Here is a tiny trained network, its code and every weight. The questions are about switching its units off for an input and a target symbol, where a switched-off unit gives its printed mean instead of its output.

import numpy as np


def w(rows, s, z=0):
    codes = np.array(rows[::2]) - 128.0
    scale = np.full(codes.shape[1], s)
    scale[-1] = z or s
    return codes * scale


def norm(h):
    return h / np.sqrt((h * h).mean(-1, keepdims=True) + 1e-5)


def softmax(a):
    e = np.exp(a - a.max(-1, keepdims=True))
    return e / e.sum(-1, keepdims=True)


def log_softmax(a):
    a = a - a.max(-1, keepdims=True)
    return a - np.log(np.exp(a).sum(-1, keepdims=True))


def net(x, mask):
    ids = ['ΠΦΨΩαγεζθλξστ'.index(c) for c in x.split()]
    T = len(ids)
    res = E[ids] + P[:T]
    u = 0
    for l in range(3):
        r = norm(res)
        for j in range(2):
            rows = slice(2 * j, 2 * j + 2)
            q, k, v = (r @ M[l][rows].T for M in (Q, K, V))
            z = softmax(np.where(np.tri(T) > 0, q @ k.T / 2**0.5, -1e9)) @ v
            o = O[l][rows]
            res = res + np.where(mask[u + j], z, o[:, -1]) @ o[:, :-1]
        u += 2
    return log_softmax(norm(res)[-1] @ U[:, :-1].T + U[:, -1])


Q, K, V, O = {}, {}, {}, {}
E = w([
[25,89,102,2,22,149,34,60,122,26,106,49],'Π',
[93,114,75,169,213,117,148,109,104,49,139,204],'Φ',
[135,57,162,98,227,112,108,94,178,82,46,98],'Ψ',
[222,210,153,64,148,78,80,63,116,92,105,107],'Ω',
[110,51,158,190,156,76,68,60,78,188,93,135],'α',
[102,112,244,126,158,202,199,72,86,19,97,135],'γ',
[115,139,105,72,118,78,103,224,98,64,151,161],'ε',
[130,91,42,116,33,151,39,95,149,79,86,147],'ζ',
[75,164,80,191,158,163,211,78,151,110,58,111],'θ',
[100,131,138,108,66,35,140,16,100,30,173,121],'λ',
[191,7,222,162,106,91,204,205,155,62,211,34],'ξ',
[99,140,171,160,93,129,119,207,71,115,220,45],'σ',
[88,122,126,12,128,165,133,24,70,75,179,92],'τ',
],0.011)
P = w([
[109,168,158,155,145,121,127,152,188,158,144,142],'0',
[186,96,113,153,145,122,169,141,121,122,135,102],'1',
[131,160,155,189,128,117,144,139,103,8,115,129],'2',
[158,127,150,133,99,136,119,155,114,179,146,126],'3',
[178,102,77,125,138,141,168,126,109,104,119,123],'4',
[97,151,170,192,133,118,124,143,100,50,110,128],'5',
[153,121,146,131,98,130,108,157,120,193,123,123],'6',
],0.017)
Q[0] = w([
[117,172,186,162,107,174,164,81,168,73,101,48],'L0H0',
[92,122,123,149,156,52,109,161,126,52,107,142],'L0H0',
[116,101,74,175,134,151,160,70,160,130,103,177],'L0H1',
[162,72,89,85,106,166,194,91,108,254,159,133],'L0H1',
],0.0077)
K[0] = w([
[106,124,184,127,126,145,145,129,164,97,121,104],'L0H0',
[79,100,112,132,166,71,153,180,167,123,115,137],'L0H0',
[129,117,89,150,117,176,142,111,148,158,90,172],'L0H1',
[126,75,122,103,123,199,146,78,11,113,121,125],'L0H1',
],0.011)
V[0] = w([
[90,22,77,224,123,144,107,155,50,88,179,158],'L0H0',
[128,91,135,79,92,193,115,225,155,151,118,246],'L0H0',
[70,164,212,30,158,1,155,123,104,127,191,133],'L0H1',
[207,164,118,125,126,198,50,239,168,70,158,107],'L0H1',
],0.0058)
O[0] = w([
[76,118,93,54,109,41,116,86,140,120,135,88,158],'L0H0',
[113,2,160,115,192,136,182,196,52,135,146,149,20],'L0H0',
[167,85,94,118,224,123,78,152,87,95,160,166,254],'L0H1',
[130,148,51,144,130,145,173,124,96,165,27,120,186],'L0H1',
],0.011,0.0037)
Q[1] = w([
[170,55,127,39,105,140,171,120,119,233,214,107],'L1H0',
[151,52,76,146,101,75,151,68,142,50,49,146],'L1H0',
[91,111,29,130,200,208,197,139,176,52,174,81],'L1H1',
[63,170,160,199,183,106,53,178,139,2,64,174],'L1H1',
],0.0066)
K[1] = w([
[180,125,108,140,101,52,144,156,62,113,134,2],'L1H0',
[126,66,74,96,114,119,147,99,153,94,100,155],'L1H0',
[143,124,92,97,132,155,175,174,101,97,232,80],'L1H1',
[102,150,168,153,224,168,135,156,180,192,177,140],'L1H1',
],0.0084)
V[1] = w([
[117,191,137,135,135,142,110,240,125,135,173,95],'L1H0',
[102,125,90,108,81,175,109,147,97,167,125,138],'L1H0',
[102,253,108,95,158,151,124,140,54,155,126,93],'L1H1',
[137,113,77,196,80,73,111,171,126,135,136,94],'L1H1',
],0.008)
O[1] = w([
[2,38,149,51,133,79,95,177,213,161,101,83,179],'L1H0',
[30,68,113,213,249,112,42,146,198,71,123,141,1],'L1H0',
[109,212,176,62,192,120,114,255,172,151,115,66,77],'L1H1',
[203,176,129,202,77,165,63,182,142,133,175,206,191],'L1H1',
],0.0083,0.0035)
Q[2] = w([
[64,134,160,97,226,67,159,145,137,107,109,128],'L2H0',
[177,141,145,201,162,68,146,94,126,64,106,56],'L2H0',
[125,161,150,103,129,146,180,113,181,174,206,69],'L2H1',
[172,112,104,95,120,171,99,123,121,254,168,148],'L2H1',
],0.0079)
K[2] = w([
[128,80,164,133,214,149,203,158,158,176,221,157],'L2H0',
[176,225,246,167,198,126,128,86,90,157,162,193],'L2H0',
[66,218,89,147,107,157,153,25,120,65,87,102],'L2H1',
[133,89,103,159,30,100,1,122,19,135,73,22],'L2H1',
],0.006)
V[2] = w([
[31,127,137,108,117,105,180,140,77,35,207,156],'L2H0',
[200,113,107,138,81,111,192,128,176,59,168,29],'L2H0',
[142,96,44,68,66,254,132,159,216,60,155,92],'L2H1',
[62,97,81,127,145,160,61,96,37,184,207,179],'L2H1',
],0.0058)
O[2] = w([
[82,131,112,133,97,172,167,148,98,164,174,132,107],'L2H0',
[58,158,168,130,201,110,93,178,182,177,104,148,254],'L2H0',
[162,114,52,75,59,244,146,105,167,59,207,123,195],'L2H1',
[138,148,126,146,104,102,65,151,98,85,134,48,71],'L2H1',
],0.012,0.0038)
U = w([
[46,99,108,138,188,130,75,182,159,122,127,120,210],'Π',
[117,134,187,164,120,71,98,133,46,159,105,93,131],'Φ',
[116,77,224,112,136,177,160,139,74,126,81,166,131],'Ψ',
[199,96,82,57,200,51,123,103,154,125,56,127,120],'Ω',
[130,161,190,129,89,68,88,68,148,100,203,153,4],'α',
[72,96,96,88,140,81,205,122,66,175,121,120,164],'γ',
[161,63,67,111,175,118,135,215,26,130,92,140,128],'ε',
[79,197,98,207,117,146,141,109,196,137,86,82,113],'ζ',
[99,111,182,99,81,132,163,163,201,138,148,191,159],'θ',
[154,92,176,94,200,155,49,144,91,114,222,139,151],'λ',
[199,64,84,198,88,193,132,134,83,104,157,162,168],'ξ',
[182,226,113,154,182,182,116,236,106,151,120,108,128],'σ',
[131,124,65,33,110,145,157,84,131,74,135,1,37],'τ',
],0.0091,0.0032)

Each question gives the input, a string of symbols that net reads in full, and the target symbol t.
The units are the heads (2 rows each of Q, K, V and O). Each row of codes is followed by its name. A weight is (code - 128) times the scale printed after its matrix; where a second scale follows, it is the last column's (O and U).
mask holds one flag per head, layer by layer. A switched-off head (its flag False) gives its mean, the last column of its rows in O, instead of its output. The means were averaged over made-up inputs and are rounded, as every weight is.
A unit's drop is (log p(t) with every unit on - log p(t) with that unit switched off) / (log p(t) with every unit on - log p(t) with every unit switched off).
The circuit of an input: a set's keep is (log p(t) with only the set's units on - log p(t) with every unit switched off) / (log p(t) with every unit on - log p(t) with every unit switched off). Starting from all 6 units, units are removed one at a time, each time the one whose removal leaves the highest keep (on an exact tie, the one counted first), for as long as the keep stays at least 0.8.
circuit, biggest first: the units of the circuit, biggest drop first
most important unit: the unit with the biggest drop
which heads matter: for each layer, one digit per head in row order, 1 if its drop is at least 0.15 and else 0, layers parted by /
drop of u: that unit's drop, to one decimal
input λ θ γ σ, target Π: which heads matter -> 00 / 10 / 00
input Φ ξ ζ ζ τ Ω, target Φ: circuit, biggest first -> L2H1, L0H0
input τ τ Ω, target τ: circuit, biggest first -> L1H1, L2H0
input λ ζ Π, target λ: which heads matter -> 01 / 00 / 00
input ξ ξ τ Ω λ θ, target ξ: circuit, biggest first -> L1H1
input λ Ω ζ ξ τ Ω, target λ: which heads matter -> 01 / 00 / 00
input γ Ω τ, target γ: which heads matter -> 00 / 01 / 01
input Ω α α λ ξ ξ, target Ω: circuit, biggest first -> L0H0, L2H0, L0H1
input σ γ ξ, target σ: which heads matter -> 00 / 01 / 00
input λ ξ σ ε, target ε: which heads matter -> 11 / 00 / 00
input α γ ξ ζ α ξ, target α: circuit, biggest first -> L0H1, L0H0
input ξ τ τ τ Π σ, target ξ: which heads matter -> 00 / 01 / 00
input ζ ξ θ τ ε α, target ζ: which heads matter -> 01 / 00 / 00
input τ α Φ, target τ: most important unit -> L0H0
input λ Φ Ω Ω, target σ: which heads matter -> 10 / 00 / 00
input γ τ ξ τ σ λ, target γ: circuit, biggest first -> L1H1, L2H1
input τ Ψ ζ ξ λ, target ξ: which heads matter -> 00 / 11 / 00
input θ ε λ α ξ ζ, target θ: which heads matter -> 01 / 00 / 01
input α τ α ξ ξ τ τ, target λ: which heads matter -> 11 / 01 / 00
input ξ λ ξ, target ξ: which heads matter -> 00 / 01 / 00
input λ σ ζ, target λ: most important unit -> L0H1
input ξ σ τ ξ, target Π: circuit, biggest first -> L1H0, L2H0
input Π α λ, target Π: circuit, biggest first -> L1H0, L0H0
input θ Π τ γ θ Ψ, target θ: circuit, biggest first -> L0H1, L2H1
input Ψ τ θ, target Ψ: drop of L2H1 -> 0.2
